a =
[[-0.11 -1.43 -0.26 -0.49 -1.50  0.21  0.45  0.87  0.95  0.04  1.22 -2.33
   1.44 -1.99]
 [ 1.64  0.06 -0.39  1.35 -0.24  1.02 -0.12 -0.23 -1.72  0.18 -0.52  0.99
  -1.26  1.20]
 [-0.25  0.56  0.76  0.27 -0.60 -0.80  0.50 -0.82  1.45 -0.01  1.41  0.34
  -0.36 -1.22]
 [ 1.50 -0.56 -3.05  1.54 -0.26  1.18 -0.39  0.72 -0.88 -1.02 -1.56 -1.12
   1.14  1.75]
 [ 1.12  0.86 -1.87  1.53  1.09  0.65 -0.51 -0.11 -1.15 -0.73 -1.99  1.09
  -0.21  2.86]
 [ 1.68 -0.27 -0.83  1.09  0.27  1.50 -0.43  0.42 -2.52  0.22 -1.45  0.66
  -0.84  1.96]
 [ 0.21  1.08 -1.32  0.99  0.88 -0.26 -0.26 -0.42  0.40 -0.79 -0.98  0.79
   0.21  1.66]
 [-1.02 -0.24  0.61 -1.45  1.25  0.10 -0.25  0.97 -0.39  0.46 -0.77 -0.24
   0.71  0.53]]
The entry just right of 1.14 -> 1.75
The entry just right of -0.21? 2.86
The entry just left of the largest entry? -0.21
The entry just right of -1.15? -0.73

data =
[[554 530 516 410 752 546 761 717 311 618 540 491 526 561]
 [390 632 554 658 734 459 751 742 708 191 576 634 629 443]
 [741 373 718 730 605 732 603 559 593 695 443 753 372 737]
 [613 616 667 674 839 629 842 786 623 551 619 697 619 633]
 [305 551 256 431 714 275 719 685 496 387 597 297 549 282]
 [539 619 549 612 707 543 686 698 609 440 686 577 618 538]
 [652 475 666 651 592 660 607 566 642 695 421 673 474 660]
 [536 660 426 264 693 512 692 674 274 698 646 345 654 510]
 [643 678 691 629 772 672 779 749 587 618 646 686 679 670]
 [507 954 564 540 877 532 867 937 606 518 819 546 944 531]
 [631 789 632 609 666 637 654 679 601 641 760 620 790 633]]
Read off the entry just right of 772.
672
The last entry, reading row by row -> 633
The 1st entry on the diagonal from the top-right corner -> 561
Read off the entry just right of the largest entry.
564
The minimum: 191
Read off the smallest entry in the last row.
601
The last entry in the row that holds the largest entry is 531
Read off the largest entry in the last row.
790
Read off the entry directly below 742.
559
The first entry in reading order is 554
The second largest entry is 944
The entry directly above 819: 646
Read off the top entry of the column that holds the smallest entry.
618
The bottom-left entry is 631
Read off the third entry on the main diagonal.
718
Read off the 2nd smallest entry.
256
The smallest entry in the first column is 305
Read off the entry just right of 631.
789
Read off the maximum.
954
Read off the entry directly above 839.
605
The entry just right of 692 is 674
Read off the largest entry in the first row.
761
Read off the entry directly below 717.
742
Read off the 4th entry from the end, reading row by row.
760
Read off the third largest entry.
937
Read off the second entry on the diagonal from the top-right corner.
629
The smallest entry in the first row -> 311
Read off the entry just left of the smallest entry.
708
Read off the entry directly above 714.
839
The smallest entry in the last column is 282

m =
[[  3   3   5  37  -8  13 -26   2   6  15   7  73  26   2 -13  -5]
 [-31  40  47   1  -8  68 -26   2   6  -2 -62   2  11   2 -43   0]
 [ -5  13  34  37 -14 -56 -26   2  10 -10 -27 -12  25   1 -19  -5]
 [  0  -2   3  37 -26 -44 -26   2   6  11 -49 -12 -31 -21   9  24]
 [ 44 -10 -48  37   8  11 -26 -33  25 -20 -21 -35 -26  59  -6  -5]
 [-48  19  16  21  20  57 -26  36  -5  25 -27 -35  -5 -23 -25 -14]]
Read off the 3rd largest entry.
A: 59
Read off the 5th entry from the end, reading row by row.
A: -35
The smallest entry in the last row -> -48
Read off the 1st entry in reading order.
A: 3
The entry in the top-right corner is -5
The smallest entry in the first row: -26
Read off the entry just right of 21.
A: 20
The entry directly below 40 is 13
The entry just left of the largest entry: 7
Read off the largest entry in the first column.
A: 44
Read off the last entry, reading row by row.
A: -14
Read off the entry just left of the smallest entry.
A: -2
Read off the top entry of the column that holds the largest entry.
A: 73
The 3rd smallest entry is -49
The 2nd largest entry: 68
The largest entry in the last column -> 24
Read off the smallest entry.
A: -62
Read off the 2nd entry, reading row by row.
A: 3
Read off the entry directly above 24.
A: -5
Read off the entry just right of -20.
A: -21
The entry directly below 10: 6
Read off the 3rd entry on the main diagonal.
A: 34
Read off the largest entry in the last row.
A: 57
The 2nd entry on the diagonal from the top-right corner -> -43
The first entry of the smallest entry's row: -31
Read off the fifth entry in reading order.
A: -8
The second entry from the end, reading row by row -> -25
